Below are the code and all the weights of a small trained network. Each question names an input and a class and asks about switching units off, where a switched-off unit gives its printed mean instead of its output.

import numpy as np


def w(rows, s, z=0):
    codes = np.array(rows[::2]) - 128.0
    scale = np.full(codes.shape[1], s)
    scale[-1] = z or s
    return codes * scale


def f(y):
    return y / 2 * (1 + np.tanh(0.7978845608 * (y + 0.044715 * y**3)))


def log_softmax(a):
    a = a - a.max(-1, keepdims=True)
    return a - np.log(np.exp(a).sum(-1, keepdims=True))


def net(x, mask):
    res = np.array(x, float).reshape(1, 5) / 4 @ E
    y = f(res @ A[0][:, :-1].T + A[0][:, -1])
    res = res + np.where(mask, y, B[0][:, -1]) @ B[0][:, :-1]
    return log_softmax(res[-1] @ U[:, :-1].T + U[:, -1])


A, B = {}, {}
E = w([
[243,162,131,203],'x0',
[114,62,231,179],'x1',
[125,133,130,127],'x2',
[126,126,124,133],'x3',
[67,254,173,178],'x4',
],0.006)
A[0] = w([
[137,135,128,135,254],'n1',
[95,190,146,157,121],'n2',
[57,100,125,88,148],'n3',
[75,115,123,105,85],'n4',
[156,135,136,134,85],'n5',
[105,66,201,180,99],'n6',
[90,142,149,131,78],'n7',
[148,72,86,149,131],'n8',
[111,209,175,120,103],'n9',
[210,151,128,181,153],'n10',
[85,182,164,170,123],'n11',
[127,171,27,122,108],'n12',
[111,81,213,171,86],'n13',
[124,105,176,145,142],'n14',
[162,27,92,107,100],'n15',
[112,152,6,138,83],'n16',
[130,143,140,138,92],'n17',
[35,104,121,87,96],'n18',
[212,146,138,174,86],'n19',
],0.011,0.0086)
B[0] = w([
[3,60,141,73,253],'n1',
[171,84,68,124,165],'n2',
[47,165,120,181,183],'n3',
[150,170,125,176,130],'n4',
[159,155,110,168,114],'n5',
[125,198,122,38,152],'n6',
[168,154,91,157,120],'n7',
[123,124,60,128,159],'n8',
[189,88,68,125,161],'n9',
[37,184,112,184,188],'n10',
[160,97,34,123,168],'n11',
[135,177,133,42,173],'n12',
[147,205,110,56,146],'n13',
[99,144,113,87,144],'n14',
[194,105,4,146,188],'n15',
[142,206,120,72,158],'n16',
[163,141,117,155,114],'n17',
[95,209,112,223,167],'n18',
[141,208,123,209,151],'n19',
],0.026,0.0074)
U = w([
[140,203,154,70,131],'0',
[95,175,146,250,106],'1',
[94,98,142,140,253],'2',
[159,75,80,162,72],'3',
[90,100,153,148,223],'4',
[140,38,255,157,101],'5',
[235,124,202,181,76],'6',
[226,130,228,135,74],'7',
],0.0074,0.0059)

Each question gives the input, the list of numbers given to net, and the class t.
The units are the neurons (one row each of A and B). Each row of codes is followed by its name. A weight is (code - 128) times the scale printed after its matrix; where a second scale follows, it is the last column's (A, B and U).
mask holds one flag per neuron, in row order. A switched-off neuron (its flag False) gives its mean, the last column of its row in B, instead of its output. The means were averaged over made-up inputs and are rounded, as every weight is.
A unit's drop is (log p(t) with every unit on - log p(t) with that unit switched off) / (log p(t) with every unit on - log p(t) with every unit switched off).
The circuit of an input: a set's keep is (log p(t) with only the set's units on - log p(t) with every unit switched off) / (log p(t) with every unit on - log p(t) with every unit switched off). Starting from the 12 units with the biggest drops (on a tie, the unit counted first), units are removed one at a time, each time the one whose removal leaves the highest keep (on an exact tie, the one counted first), for as long as the keep stays at least 0.8.
circuit, biggest first: the units of the circuit, biggest drop first
unit that matters most: the unit with the biggest drop
top k neurons: the k neurons with the biggest drops, biggest first
drop when u is switched off: that unit's drop, to one decimal
input [6,5,-2,2,-6], class 1: unit that matters most -> n10
input [4,1,-6,-8,8], class 3: circuit, biggest first -> (n11, n9)
input [-4,2,2,-4,-3], class 1: top 2 neurons -> (n3, n18)
input [7,6,-1,0,-5], class 1: top 4 neurons -> (n10, n19, n12, n16)
input [-6,2,-1,-3,5], class 1: top 2 neurons -> (n18, n3)
input [7,-4,7,4,-1], class 1: top 2 neurons -> (n10, n19)
input [6,-3,-3,-5,8], class 3: circuit, biggest first -> (n9, n11)
input [7,7,1,-3,-5], class 0: top 3 neurons -> (n6, n13, n3)
input [8,7,2,-6,-6], class 1: top 3 neurons -> (n10, n19, n12)
input [8,-8,-2,7,-4], class 0: top 4 neurons -> (n12, n16, n3, n18)
input [-8,7,4,-6,5], class 1: top 4 neurons -> (n18, n3, n12, n4)
input [5,8,-8,6,-1], class 0: top 2 neurons -> (n6, n13)
input [-8,-3,-2,0,6], class 1: top 2 neurons -> (n18, n3)
input [8,8,3,6,0], class 0: circuit, biggest first -> (n6)
input [-5,5,-2,1,0], class 0: top 2 neurons -> (n6, n13)
input [-6,1,-3,-3,-4], class 1: circuit, biggest first -> (n18, n3)
input [6,-6,-4,-4,-6], class 0: top 2 neurons -> (n12, n16)
input [4,6,2,2,5], class 0: top 2 neurons -> (n13, n6)
input [1,2,3,3,5], class 3: circuit, biggest first -> (n11, n2)
input [0,-6,6,3,0], class 0: unit that matters most -> n12
input [-3,0,3,5,5], class 3: circuit, biggest first -> (n11, n2)
input [5,3,-6,-2,8], class 3: circuit, biggest first -> (n11, n9)
input [-7,6,4,5,-5], class 1: top 3 neurons -> (n18, n3, n12)
input [-4,6,2,-1,-7], class 3: top 2 neurons -> (n15, n12)
input [-2,-6,2,-4,-3], class 0: drop when n17 is switched off -> 0.0
input [8,-4,4,4,-8], class 1: drop when n9 is switched off -> 0.1
input [-6,-8,1,2,-6], class 0: unit that matters most -> n16
input [1,-8,0,-5,1], class 0: drop when n12 is switched off -> 0.2
input [6,-3,-3,3,7], class 3: drop when n9 is switched off -> 0.6
